Below are the code and all the weights of a small trained network. Each question names an input and a target symbol and asks about switching units off, where a switched-off unit gives its printed mean instead of its output.

import numpy as np


def w(rows, s, z=0):
    codes = np.array(rows[::2]) - 128.0
    scale = np.full(codes.shape[1], s)
    scale[-1] = z or s
    return codes * scale


def f(y):
    return np.maximum(y, 0)


def softmax(a):
    e = np.exp(a - a.max(-1, keepdims=True))
    return e / e.sum(-1, keepdims=True)


def log_softmax(a):
    a = a - a.max(-1, keepdims=True)
    return a - np.log(np.exp(a).sum(-1, keepdims=True))


def net(x, mask):
    ids = ['ΘΛΠΦΨζητ'.index(c) for c in x.split()]
    T = len(ids)
    res = E[ids] + P[:T]
    r = res
    for j in range(3):
        rows = slice(3 * j, 3 * j + 3)
        q, k, v = (r @ M[0][rows].T for M in (Q, K, V))
        z = softmax(np.where(np.tri(T) > 0, q @ k.T / 3**0.5, -1e9)) @ v
        o = O[0][rows]
        res = res + np.where(mask[j], z, o[:, -1]) @ o[:, :-1]
    y = f(res @ A[0][:, :-1].T + A[0][:, -1])
    res = res + np.where(mask[3:7], y, B[0][:, -1]) @ B[0][:, :-1]
    return log_softmax(res[-1] @ U[:, :-1].T + U[:, -1])


Q, K, V, O, A, B = {}, {}, {}, {}, {}, {}
E = w([
[151,121,146,97],'Θ',
[48,62,9,87],'Λ',
[174,91,159,114],'Π',
[112,105,206,22],'Φ',
[94,55,186,70],'Ψ',
[174,75,144,78],'ζ',
[196,199,38,79],'η',
[10,45,186,60],'τ',
],0.015)
P = w([
[225,50,123,132],'0',
[134,119,79,97],'1',
[124,127,88,82],'2',
[116,137,88,59],'3',
[108,154,98,31],'4',
[97,167,103,16],'5',
[96,176,93,2],'6',
],0.0099)
Q[0] = w([
[149,86,95,68],'head 1',
[110,196,142,243],'head 1',
[153,134,122,174],'head 1',
[177,108,194,95],'head 2',
[193,110,6,141],'head 2',
[147,115,204,119],'head 2',
[159,100,123,219],'head 3',
[239,163,118,110],'head 3',
[135,225,115,147],'head 3',
],0.011)
K[0] = w([
[150,96,212,128],'head 1',
[97,245,156,157],'head 1',
[84,136,110,127],'head 1',
[179,95,145,153],'head 2',
[103,151,118,6],'head 2',
[211,158,185,100],'head 2',
[168,99,109,182],'head 3',
[161,180,145,95],'head 3',
[141,131,85,171],'head 3',
],0.014)
V[0] = w([
[128,139,37,99],'head 1',
[245,199,125,211],'head 1',
[60,238,194,29],'head 1',
[86,93,132,191],'head 2',
[140,117,9,89],'head 2',
[113,146,145,97],'head 2',
[103,145,69,164],'head 3',
[183,153,80,84],'head 3',
[228,154,81,125],'head 3',
],0.011)
O[0] = w([
[90,42,57,138,97],'head 1',
[178,139,45,32,2],'head 1',
[45,105,195,72,27],'head 1',
[161,160,106,182,66],'head 2',
[156,84,212,135,208],'head 2',
[96,127,190,69,135],'head 2',
[112,255,124,138,48],'head 3',
[24,96,80,181,162],'head 3',
[48,113,63,123,75],'head 3',
],0.0088,0.0081)
A[0] = w([
[2,120,8,189,4],'neuron 1',
[34,61,189,184,48],'neuron 2',
[224,49,183,92,147],'neuron 3',
[200,76,158,153,99],'neuron 4',
],0.0079,0.0044)
B[0] = w([
[174,107,255,142,150],'neuron 1',
[249,140,136,98,207],'neuron 2',
[53,141,105,223,253],'neuron 3',
[98,199,136,161,191],'neuron 4',
],0.0081,0.015)
U = w([
[144,66,148,78,134],'Θ',
[97,185,149,134,129],'Λ',
[250,127,153,103,2],'Π',
[43,69,107,108,140],'Φ',
[142,70,129,136,169],'Ψ',
[148,116,95,123,100],'ζ',
[160,86,150,37,159],'η',
[199,152,83,89,155],'τ',
],0.011,0.0085)

Each question gives the input, a string of symbols that net reads in full, and the target symbol t.
The units are the heads (3 rows each of Q, K, V and O) and the neurons (one row each of A and B). Each row of codes is followed by its name. A weight is (code - 128) times the scale printed after its matrix; where a second scale follows, it is the last column's (O, A, B and U).
mask holds one flag per unit, heads first, then neurons. A switched-off unit (its flag False) gives its mean, the last column of its rows in O or B, instead of its output. The means were averaged over made-up inputs and are rounded, as every weight is.
A unit's drop is (log p(t) with every unit on - log p(t) with that unit switched off) / (log p(t) with every unit on - log p(t) with every unit switched off).
The circuit of an input: a set's keep is (log p(t) with only the set's units on - log p(t) with every unit switched off) / (log p(t) with every unit on - log p(t) with every unit switched off). Starting from all 7 units, units are removed one at a time, each time the one whose removal leaves the highest keep (on an exact tie, the one counted first), for as long as the keep stays at least 0.8.
circuit, biggest first: the units of the circuit, biggest drop first
most important unit: the unit with the biggest drop
top k neurons: the k neurons with the biggest drops, biggest first
which heads matter: for each layer, one digit per head in row order, 1 if its drop is at least 0.15 and else 0, layers parted by /
drop when u is switched off: that unit's drop, to one decimal
input Θ Θ Θ Θ Λ Π, target Φ: which heads matter : 100
input ζ τ τ τ ζ, target Λ: circuit, biggest first : [neuron 3; head 3; neuron 4]
input Π η Θ Λ Θ ζ, target τ: circuit, biggest first : [head 1]
input Θ ζ Θ Π Θ Φ, target Φ: which heads matter : 101
input Λ Λ Θ Θ Θ Λ τ, target Ψ: circuit, biggest first : [head 1; head 3]
input Ψ τ Θ, target Λ: which heads matter : 101
input η Θ ζ η, target Θ: circuit, biggest first : [neuron 1; head 3; neuron 3; head 1]
input Λ Ψ ζ Θ Θ τ τ, target Ψ: circuit, biggest first : [head 1; neuron 3; head 3]
input η Φ η Θ τ τ Λ, target Θ: which heads matter : 100
input Θ Θ τ Ψ, target Λ: circuit, biggest first : [head 3; neuron 3; neuron 4]
input Ψ ζ τ ζ, target Λ: which heads matter : 101
input η ζ Ψ Π η, target η: top 3 neurons : [neuron 3; neuron 1; neuron 2]
input τ τ τ, target Π: which heads matter : 100
input Θ Π Θ Π, target Φ: which heads matter : 101
input Θ Φ Θ Π Θ η, target Φ: circuit, biggest first : [head 3]
input Θ Θ ζ, target Φ: top 2 neurons : [neuron 2; neuron 1]
input Φ Ψ Θ η Θ Θ, target η: which heads matter : 101
input τ τ Ψ, target Λ: top 2 neurons : [neuron 3; neuron 4]
input Θ η Θ τ Φ Π Θ, target Φ: circuit, biggest first : [neuron 2; head 1]
input Θ Ψ Λ ζ Φ, target Φ: which heads matter : 100
input Ψ τ τ Π, target Λ: most important unit : head 3
input Π ζ Θ τ ζ, target τ: drop when head 2 is switched off : 0.1
input Θ ζ Θ, target Φ: drop when neuron 3 is switched off : -0.3
